Below is a small trained network, with its code and all its weights. Each question gives an input and a target symbol and asks what happens when units are switched off, that is, made to give their printed mean instead of their output.

import numpy as np


def w(rows, s, z=0):
    codes = np.array(rows[::2]) - 128.0
    scale = np.full(codes.shape[1], s)
    scale[-1] = z or s
    return codes * scale


def norm(h):
    return h / np.sqrt((h * h).mean(-1, keepdims=True) + 1e-5)


def f(y):
    return y / 2 * (1 + np.tanh(0.7978845608 * (y + 0.044715 * y**3)))


def softmax(a):
    e = np.exp(a - a.max(-1, keepdims=True))
    return e / e.sum(-1, keepdims=True)


def log_softmax(a):
    a = a - a.max(-1, keepdims=True)
    return a - np.log(np.exp(a).sum(-1, keepdims=True))


def net(x, mask):
    ids = ['βδεζηθμπσφψω'.index(c) for c in x.split()]
    T = len(ids)
    res = E[ids] + P[:T]
    r = norm(res)
    for j in range(2):
        rows = slice(3 * j, 3 * j + 3)
        q, k, v = (r @ M[0][rows].T for M in (Q, K, V))
        z = softmax(np.where(np.tri(T) > 0, q @ k.T / 3**0.5, -1e9)) @ v
        o = O[0][rows]
        res = res + np.where(mask[j], z, o[:, -1]) @ o[:, :-1]
    y = f(norm(res) @ A[0][:, :-1].T + A[0][:, -1])
    res = res + np.where(mask[2:6], y, B[0][:, -1]) @ B[0][:, :-1]
    return log_softmax(norm(res)[-1] @ U[:, :-1].T + U[:, -1])


Q, K, V, O, A, B = {}, {}, {}, {}, {}, {}
E = w([
[88,128,157,181,47],'β',
[64,143,87,55,118],'δ',
[149,119,102,168,16],'ε',
[160,144,117,111,74],'ζ',
[109,84,139,123,52],'η',
[225,85,28,75,163],'θ',
[140,229,146,141,110],'μ',
[121,145,221,83,154],'π',
[185,193,113,189,16],'σ',
[94,165,74,160,63],'φ',
[226,150,218,132,55],'ψ',
[3,102,150,92,66],'ω',
],0.0062)
P = w([
[148,84,105,120,228],'0',
[69,204,203,122,87],'1',
[84,201,210,84,83],'2',
[126,215,196,87,58],'3',
[125,200,183,68,33],'4',
[165,253,186,104,53],'5',
[143,224,171,87,53],'6',
[148,214,176,63,14],'7',
],0.0031)
Q[0] = w([
[190,9,162,232,201],'h0',
[127,131,112,93,117],'h0',
[94,69,74,136,176],'h0',
[131,205,112,119,83],'h1',
[187,85,123,146,166],'h1',
[111,50,105,200,200],'h1',
],0.013)
K[0] = w([
[22,221,209,153,7],'h0',
[149,129,113,125,144],'h0',
[177,148,138,54,84],'h0',
[182,94,88,153,138],'h1',
[133,185,144,97,113],'h1',
[77,190,196,98,30],'h1',
],0.013)
V[0] = w([
[225,25,116,84,92],'h0',
[47,78,247,187,130],'h0',
[69,69,82,82,166],'h0',
[88,136,80,178,45],'h1',
[158,153,61,9,169],'h1',
[38,92,66,143,110],'h1',
],0.013)
O[0] = w([
[209,2,179,122,32,163],'h0',
[5,42,78,41,190,109],'h0',
[174,156,85,35,38,181],'h0',
[207,122,90,131,208,254],'h1',
[163,238,148,120,3,83],'h1',
[167,162,74,58,175,254],'h1',
],0.0089,0.0096)
A[0] = w([
[50,33,143,134,56,135],'n0',
[199,203,7,132,136,149],'n1',
[18,114,54,5,200,4],'n2',
[103,190,132,112,9,110],'n3',
],0.012,0.0011)
B[0] = w([
[141,155,139,8,220,170],'n0',
[125,132,239,72,187,254],'n1',
[184,179,61,253,47,227],'n2',
[9,59,94,115,156,161],'n3',
],0.011,0.0099)
U = w([
[139,211,10,126,100,51],'β',
[79,56,223,133,166,102],'δ',
[168,53,91,21,107,119],'ε',
[181,218,170,91,207,175],'ζ',
[161,141,175,172,42,211],'η',
[91,206,127,56,70,7],'θ',
[99,98,40,177,202,245],'μ',
[126,145,137,138,94,59],'π',
[39,198,158,197,150,142],'σ',
[1,139,135,67,126,205],'φ',
[145,95,166,218,175,74],'ψ',
[184,68,146,161,158,2],'ω',
],0.0096,0.0023)

Each question gives the input, a string of symbols that net reads in full, and the target symbol t.
The units are the heads (3 rows each of Q, K, V and O) and the neurons (one row each of A and B). Each row of codes is followed by its name. A weight is (code - 128) times the scale printed after its matrix; where a second scale follows, it is the last column's (O, A, B and U).
mask holds one flag per unit, heads first, then neurons. A switched-off unit (its flag False) gives its mean, the last column of its rows in O or B, instead of its output. The means were averaged over made-up inputs and are rounded, as every weight is.
A unit's drop is (log p(t) with every unit on - log p(t) with that unit switched off) / (log p(t) with every unit on - log p(t) with every unit switched off).
most important unit: the unit with the biggest drop
which heads matter: for each layer, one digit per head in row order, 1 if its drop is at least 0.15 and else 0, layers parted by /
drop of u: that unit's drop, to one decimal
input π β ω, target φ: which heads matter -> 01
input ζ φ ψ φ φ φ, target η: most important unit -> h0
input β β π ω φ ψ, target μ: which heads matter -> 11
input ζ φ δ β φ η φ ω, target η: which heads matter -> 10
input δ φ β φ φ ζ φ σ, target θ: which heads matter -> 01
input η φ η φ φ η ε ψ, target ε: which heads matter -> 10
input η π ε, target ε: which heads matter -> 10
input μ ψ φ φ ω ω, target σ: which heads matter -> 11
input β π μ μ η δ, target μ: which heads matter -> 01
input η ω ζ φ ψ β β, target ε: which heads matter -> 10
input ψ η φ, target δ: which heads matter -> 11
input π σ β η σ σ, target φ: which heads matter -> 01
input ω β φ φ π η φ, target β: drop of h0 -> 2.1
input η ζ θ, target η: drop of h0 -> 0.6
input μ ψ π, target σ: drop of h0 -> 0.6
input π η φ π δ, target φ: most important unit -> h1
